Below is a small trained network, with its code and all its weights. Each question gives an input and a target symbol and asks what happens when units are switched off, that is, made to give their printed mean instead of their output.

import numpy as np


def w(rows, s, z=0):
    codes = np.array(rows[::2]) - 128.0
    scale = np.full(codes.shape[1], s)
    scale[-1] = z or s
    return codes * scale


def norm(h):
    return h / np.sqrt((h * h).mean(-1, keepdims=True) + 1e-5)


def f(y):
    return np.maximum(y, 0)


def softmax(a):
    e = np.exp(a - a.max(-1, keepdims=True))
    return e / e.sum(-1, keepdims=True)


def log_softmax(a):
    a = a - a.max(-1, keepdims=True)
    return a - np.log(np.exp(a).sum(-1, keepdims=True))


def net(x, mask):
    ids = ['αβγεζηθλμξστψω'.index(c) for c in x.split()]
    T = len(ids)
    res = E[ids] + P[:T]
    r = norm(res)
    for j in range(3):
        rows = slice(3 * j, 3 * j + 3)
        q, k, v = (r @ M[0][rows].T for M in (Q, K, V))
        z = softmax(np.where(np.tri(T) > 0, q @ k.T / 3**0.5, -1e9)) @ v
        o = O[0][rows]
        res = res + np.where(mask[j], z, o[:, -1]) @ o[:, :-1]
    y = f(norm(res) @ A[0][:, :-1].T + A[0][:, -1])
    res = res + np.where(mask[3:11], y, B[0][:, -1]) @ B[0][:, :-1]
    return log_softmax(norm(res)[-1] @ U[:, :-1].T + U[:, -1])


Q, K, V, O, A, B = {}, {}, {}, {}, {}, {}
E = w([
[113,92,161,78,125,78,97],'α',
[157,128,253,132,114,8,122],'β',
[115,87,143,22,132,52,144],'γ',
[139,96,147,120,110,101,81],'ε',
[120,116,156,113,110,44,83],'ζ',
[83,80,153,105,122,82,166],'η',
[198,119,189,74,194,130,155],'θ',
[127,137,214,150,116,61,157],'λ',
[95,69,115,113,113,108,126],'μ',
[174,150,177,85,137,49,106],'ξ',
[86,64,146,164,24,35,94],'σ',
[195,64,140,46,95,157,134],'τ',
[152,71,95,25,164,133,52],'ψ',
[157,122,164,61,136,65,188],'ω',
],0.0047)
P = w([
[105,185,94,163,140,186,143],'0',
[212,26,170,240,253,84,109],'1',
[105,153,204,99,102,110,46],'2',
[236,15,190,154,197,79,249],'3',
[106,174,216,129,94,93,67],'4',
[230,57,138,123,163,42,232],'5',
[97,149,214,88,107,119,57],'6',
[217,73,101,118,125,49,215],'7',
[98,149,202,94,100,131,44],'8',
[180,75,80,121,104,62,200],'9',
[111,167,224,93,99,121,64],'10',
[155,39,69,79,108,57,176],'11',
[110,167,225,95,103,123,66],'12',
],0.0048)
Q[0] = w([
[110,96,103,164,91,91,118],'h0',
[77,189,219,129,55,58,42],'h0',
[130,191,230,42,81,145,58],'h0',
[114,84,50,185,156,117,150],'h1',
[124,51,66,191,165,168,190],'h1',
[100,128,242,144,53,115,30],'h1',
[203,9,2,217,192,95,184],'h2',
[8,206,238,56,41,166,31],'h2',
[88,166,45,110,160,168,216],'h2',
],0.006)
K[0] = w([
[207,168,149,101,184,81,128],'h0',
[121,241,53,229,179,231,111],'h0',
[13,228,92,217,137,210,193],'h0',
[185,46,199,88,145,111,180],'h1',
[189,16,153,76,133,44,30],'h1',
[34,242,40,171,178,228,160],'h1',
[226,26,203,48,58,2,96],'h2',
[67,250,51,161,176,222,188],'h2',
[82,148,228,96,98,176,27],'h2',
],0.0055)
V[0] = w([
[92,144,188,91,178,51,88],'h0',
[229,133,55,96,181,180,102],'h0',
[149,202,220,194,184,126,117],'h0',
[203,128,118,89,48,80,74],'h1',
[146,93,154,109,206,170,111],'h1',
[71,106,73,130,120,154,200],'h1',
[158,198,85,162,116,175,255],'h2',
[124,101,88,21,157,87,200],'h2',
[129,52,203,158,82,114,235],'h2',
],0.0071)
O[0] = w([
[158,134,17,137,115,66,159,252],'h0',
[192,184,187,45,219,147,125,19],'h0',
[204,152,46,70,59,207,186,221],'h0',
[78,211,196,65,51,34,59,122],'h1',
[224,103,154,65,202,145,181,105],'h1',
[52,91,138,174,203,185,109,77],'h1',
[32,210,100,73,104,231,163,64],'h2',
[70,139,2,65,198,22,99,131],'h2',
[79,67,133,93,104,108,249,173],'h2',
],0.0056,0.0037)
A[0] = w([
[192,90,102,187,127,71,122,93],'n0',
[125,133,98,102,106,116,115,14],'n1',
[167,115,87,142,98,80,157,154],'n2',
[126,114,93,176,36,101,131,240],'n3',
[183,176,177,123,86,131,127,157],'n4',
[110,89,44,79,147,181,140,105],'n5',
[175,94,132,166,122,150,1,74],'n6',
[231,20,68,158,175,117,189,255],'n7',
],0.0069,0.0027)
B[0] = w([
[140,62,113,136,179,144,233,197],'n0',
[73,100,159,195,203,182,92,135],'n1',
[108,55,173,94,238,102,119,208],'n2',
[95,104,105,40,189,50,72,220],'n3',
[96,108,29,167,62,107,105,161],'n4',
[189,153,173,191,113,89,159,146],'n5',
[184,177,138,223,175,116,236,165],'n6',
[203,44,236,156,197,73,253,255],'n7',
],0.0051,0.0088)
U = w([
[228,23,183,230,227,47,232,78],'α',
[180,39,57,82,71,19,195,58],'β',
[62,123,34,70,233,2,64,78],'γ',
[205,184,229,238,54,217,60,253],'ε',
[222,123,85,219,25,61,33,92],'ζ',
[38,48,121,206,158,221,180,28],'η',
[196,196,120,35,163,223,202,67],'θ',
[123,85,53,139,41,252,239,64],'λ',
[54,83,197,202,166,228,78,177],'μ',
[235,213,38,57,36,139,49,194],'ξ',
[49,78,207,233,54,98,45,172],'σ',
[74,181,210,54,217,174,42,148],'τ',
[200,181,186,136,220,95,13,68],'ψ',
[31,211,43,35,190,188,194,83],'ω',
],0.0059,0.0022)

Each question gives the input, a string of symbols that net reads in full, and the target symbol t.
The units are the heads (3 rows each of Q, K, V and O) and the neurons (one row each of A and B). Each row of codes is followed by its name. A weight is (code - 128) times the scale printed after its matrix; where a second scale follows, it is the last column's (O, A, B and U).
mask holds one flag per unit, heads first, then neurons. A switched-off unit (its flag False) gives its mean, the last column of its rows in O or B, instead of its output. The means were averaged over made-up inputs and are rounded, as every weight is.
A unit's drop is (log p(t) with every unit on - log p(t) with that unit switched off) / (log p(t) with every unit on - log p(t) with every unit switched off).
The circuit of an input: a set's keep is (log p(t) with only the set's units on - log p(t) with every unit switched off) / (log p(t) with every unit on - log p(t) with every unit switched off). Starting from all 11 units, units are removed one at a time, each time the one whose removal leaves the highest keep (on an exact tie, the one counted first), for as long as the keep stays at least 0.8.
circuit, biggest first: the units of the circuit, biggest drop first
heads that matter: for each layer, one digit per head in row order, 1 if its drop is at least 0.15 and else 0, layers parted by /
drop of u: that unit's drop, to one decimal
input ζ γ α α μ τ ε ε α η λ, target ζ: heads that matter => 001
input ε θ α λ λ λ ω ξ ε η λ ε ξ, target ε: heads that matter => 001
input ψ ε ε γ β θ β λ β α ω, target ψ: heads that matter => 101
input θ α λ σ ξ ε τ, target θ: circuit, biggest first => (h2; h0)
input σ σ γ ξ σ η τ α ε η ξ, target σ: heads that matter => 000
input η ε σ α ξ β β σ ε α ω, target η: circuit, biggest first => (h1; h2)
input ω σ ω θ ξ α ε α ζ ζ α ε ω, target ω: circuit, biggest first => (h2)
input β σ α θ α τ ζ, target β: heads that matter => 100
input ζ λ ψ ε μ, target ζ: heads that matter => 011
input λ σ τ ψ σ θ σ, target λ: heads that matter => 001
input τ ω ω ψ γ θ ω μ θ ε α ζ ω, target τ: heads that matter => 100
input ζ σ ξ η α σ ε ω α ξ σ, target ζ: circuit, biggest first => (h2; n7; h0)
input τ μ θ, target τ: heads that matter => 100
input γ α λ ε α σ γ α λ, target γ: circuit, biggest first => (h2)
input λ ψ ψ ε ε ξ θ γ ε, target λ: circuit, biggest first => (h2; h0)
input ζ ζ η ψ γ ε α α λ, target ζ: drop of n6 => 0.0
input ω ζ η α θ σ γ σ ω γ λ ε μ, target ω: drop of h2 => 1.2
input λ ζ θ ξ ε ψ ζ β α, target λ: drop of h2 => 0.5
